Here is a tiny trained network, its code and every weight. The questions are about switching its units off for an input and a class, where a switched-off unit gives its printed mean instead of its output.

import numpy as np


def w(rows, s, z=0):
    codes = np.array(rows[::2]) - 128.0
    scale = np.full(codes.shape[1], s)
    scale[-1] = z or s
    return codes * scale


def f(y):
    return y / 2 * (1 + np.tanh(0.7978845608 * (y + 0.044715 * y**3)))


def log_softmax(a):
    a = a - a.max(-1, keepdims=True)
    return a - np.log(np.exp(a).sum(-1, keepdims=True))


def net(x, mask):
    res = np.array(x, float).reshape(1, 2) / 4 @ E
    y = f(res @ A[0][:, :-1].T + A[0][:, -1])
    res = res + np.where(mask, y, B[0][:, -1]) @ B[0][:, :-1]
    return log_softmax(res[-1] @ U[:, :-1].T + U[:, -1])


A, B = {}, {}
E = w([
[97,16,183,134,250,80,164,233,168,179],'x0',
[132,57,224,141,44,114,71,111,137,190],'x1',
],0.011)
A[0] = w([
[134,224,91,169,42,157,57,139,61,66,254],'n1',
[173,123,150,173,189,42,133,199,167,185,12],'n2',
[125,36,239,162,2,137,14,75,147,152,84],'n3',
[49,122,148,153,188,53,169,236,216,141,215],'n4',
[112,175,58,125,148,159,215,192,134,20,82],'n5',
[227,172,144,129,37,144,75,114,58,48,18],'n6',
],0.0076,0.0084)
B[0] = w([
[158,143,113,120,115,131,86,149,41,168,250],'n1',
[99,60,156,24,143,250,159,82,133,108,160],'n2',
[175,82,96,113,202,82,163,117,127,96,213],'n3',
[146,160,90,118,118,144,91,142,82,176,229],'n4',
[193,43,151,139,200,105,172,74,154,60,173],'n5',
[101,111,177,58,144,217,178,119,135,159,185],'n6',
],0.019,0.017)
U = w([
[127,121,128,77,131,249,139,148,89,181,104],'0',
[185,76,97,124,194,86,222,94,129,79,118],'1',
[159,170,60,177,107,26,27,211,80,215,255],'2',
[122,131,141,133,121,155,166,139,144,122,100],'3',
[98,148,139,148,109,94,160,107,160,133,100],'4',
[93,124,95,142,107,155,138,95,198,129,100],'5',
[90,134,133,136,112,163,160,90,183,134,104],'6',
[119,126,143,128,104,156,103,122,165,118,102],'7',
],0.015)

Each question gives the input, the list of numbers given to net, and the class t.
The units are the neurons (one row each of A and B). Each row of codes is followed by its name. A weight is (code - 128) times the scale printed after its matrix; where a second scale follows, it is the last column's (A, B and U).
mask holds one flag per neuron, in row order. A switched-off neuron (its flag False) gives its mean, the last column of its row in B, instead of its output. The means were averaged over made-up inputs and are rounded, as every weight is.
A unit's drop is (log p(t) with every unit on - log p(t) with that unit switched off) / (log p(t) with every unit on - log p(t) with every unit switched off).
The circuit of an input: a set's keep is (log p(t) with only the set's units on - log p(t) with every unit switched off) / (log p(t) with every unit on - log p(t) with every unit switched off). Starting from all 6 units, units are removed one at a time, each time the one whose removal leaves the highest keep (on an exact tie, the one counted first), for as long as the keep stays at least 0.8.
units of the circuit, in order: the units of the circuit, biggest drop first
top k neurons: the k neurons with the biggest drops, biggest first
drop of u: that unit's drop, to one decimal
input [2,-4], class 1: units of the circuit, in order	(n1)
input [3,4], class 1: top 2 neurons	(n1; n3)
input [-1,4], class 1: top 3 neurons	(n4; n3; n1)
input [8,-7], class 0: top 2 neurons	(n4; n2)
input [-3,-5], class 1: top 2 neurons	(n5; n4)
input [-1,-4], class 1: top 2 neurons	(n5; n4)
input [2,-1], class 2: top 2 neurons	(n6; n2)
input [-2,3], class 2: top 2 neurons	(n5; n2)
input [1,-5], class 1: top 2 neurons	(n5; n1)
input [0,4], class 1: top 3 neurons	(n1; n4; n3)
input [-1,5], class 1: top 2 neurons	(n3; n4)
input [-3,-4], class 1: top 2 neurons	(n5; n4)
input [7,-4], class 0: top 2 neurons	(n2; n4)
input [0,-7], class 1: units of the circuit, in order	(n5)
input [2,2], class 2: top 3 neurons	(n6; n5; n2)
input [-1,-1], class 2: drop of n6	0.3
input [8,-3], class 0: drop of n2	6.5
input [-4,6], class 1: drop of n3	1.7
input [3,1], class 2: drop of n4	0.1
input [3,0], class 2: top neuron	(n6)
